Below is a small trained network, with its code and all its weights. Each question gives an input and a class and asks what happens when units are switched off, that is, made to give their printed mean instead of their output.

import numpy as np


def w(rows, s, z=0):
    codes = np.array(rows[::2]) - 128.0
    scale = np.full(codes.shape[1], s)
    scale[-1] = z or s
    return codes * scale


def f(y):
    return np.maximum(y, 0)


def log_softmax(a):
    a = a - a.max(-1, keepdims=True)
    return a - np.log(np.exp(a).sum(-1, keepdims=True))


def net(x, mask):
    res = np.array(x, float).reshape(1, 4) / 4 @ E
    y = f(res @ A[0][:, :-1].T + A[0][:, -1])
    res = res + np.where(mask, y, B[0][:, -1]) @ B[0][:, :-1]
    return log_softmax(res[-1] @ U[:, :-1].T + U[:, -1])


A, B = {}, {}
E = w([
[87,145,195,2],'x0',
[124,127,128,131],'x1',
[128,131,125,125],'x2',
[41,51,40,103],'x3',
],0.0079)
A[0] = w([
[150,221,184,161,69],'N1',
[72,73,132,18,110],'N2',
[63,162,195,21,1],'N3',
[205,203,149,129,69],'N4',
[185,121,63,186,58],'N5',
[168,89,120,171,213],'N6',
[63,67,78,112,64],'N7',
[83,126,154,73,186],'N8',
[70,99,51,116,60],'N9',
[115,134,161,79,102],'N10',
[146,156,179,80,138],'N11',
[217,192,190,166,62],'N12',
[134,42,59,232,102],'N13',
[85,53,106,122,62],'N14',
[70,105,85,124,67],'N15',
[197,89,82,222,42],'N16',
[193,114,63,254,77],'N17',
[191,170,192,155,65],'N18',
[169,126,142,193,142],'N19',
[61,68,70,124,55],'N20',
[90,129,192,57,42],'N21',
[177,161,180,145,64],'N22',
],0.0081,0.0076)
B[0] = w([
[88,99,155,85,187],'N1',
[112,158,117,158,213],'N2',
[60,152,103,120,185],'N3',
[84,82,162,87,184],'N4',
[88,146,131,118,175],'N5',
[147,176,99,115,253],'N6',
[122,93,176,111,177],'N7',
[134,171,103,155,234],'N8',
[96,91,173,71,173],'N9',
[99,153,128,142,168],'N10',
[110,169,94,141,210],'N11',
[87,75,146,87,209],'N12',
[86,165,125,104,247],'N13',
[111,99,144,91,158],'N14',
[91,85,151,68,156],'N15',
[55,155,122,115,191],'N16',
[70,157,123,89,239],'N17',
[76,89,158,70,186],'N18',
[104,155,108,106,200],'N19',
[96,88,169,84,178],'N20',
[6,175,88,121,169],'N21',
[99,113,171,66,166],'N22',
],0.011,0.0056)
U = w([
[106,63,161,99,89],'0',
[132,134,115,127,218],'1',
[131,130,109,124,202],'2',
[97,169,97,129,9],'3',
[191,119,107,191,173],'4',
[220,30,125,151,48],'5',
[207,5,143,185,53],'6',
],0.017,0.015)

Each question gives the input, the list of numbers given to net, and the class t.
The units are the neurons (one row each of A and B). Each row of codes is followed by its name. A weight is (code - 128) times the scale printed after its matrix; where a second scale follows, it is the last column's (A, B and U).
mask holds one flag per neuron, in row order. A switched-off neuron (its flag False) gives its mean, the last column of its row in B, instead of its output. The means were averaged over made-up inputs and are rounded, as every weight is.
A unit's drop is (log p(t) with every unit on - log p(t) with that unit switched off) / (log p(t) with every unit on - log p(t) with every unit switched off).
The circuit of an input: a set's keep is (log p(t) with only the set's units on - log p(t) with every unit switched off) / (log p(t) with every unit on - log p(t) with every unit switched off). Starting from the 12 units with the biggest drops (on a tie, the unit counted first), units are removed one at a time, each time the one whose removal leaves the highest keep (on an exact tie, the one counted first), for as long as the keep stays at least 0.8.
circuit, biggest first: the units of the circuit, biggest drop first
most important unit: the unit with the biggest drop
top k neurons: the k neurons with the biggest drops, biggest first
drop of u: that unit's drop, to one decimal
input [6,2,-5,0], class 3: circuit, biggest first -> [N21; N3; N8]
input [-6,3,-2,-1], class 3: most important unit -> N17
input [8,7,5,4], class 3: circuit, biggest first -> [N21; N2]
input [7,-3,2,-6], class 3: top 4 neurons -> [N11; N21; N3; N8]
input [8,-4,6,1], class 3: top 2 neurons -> [N21; N3]
input [8,0,-6,-2], class 3: top 2 neurons -> [N21; N3]
input [-8,1,7,-8], class 0: circuit, biggest first -> [N12; N18]
input [-8,5,-2,-2], class 3: top 3 neurons -> [N17; N16; N13]
input [7,3,4,5], class 3: drop of N21 -> 0.3
input [-8,-3,6,8], class 0: drop of N8 -> 0.1
input [6,-5,0,5], class 3: drop of N3 -> 0.3
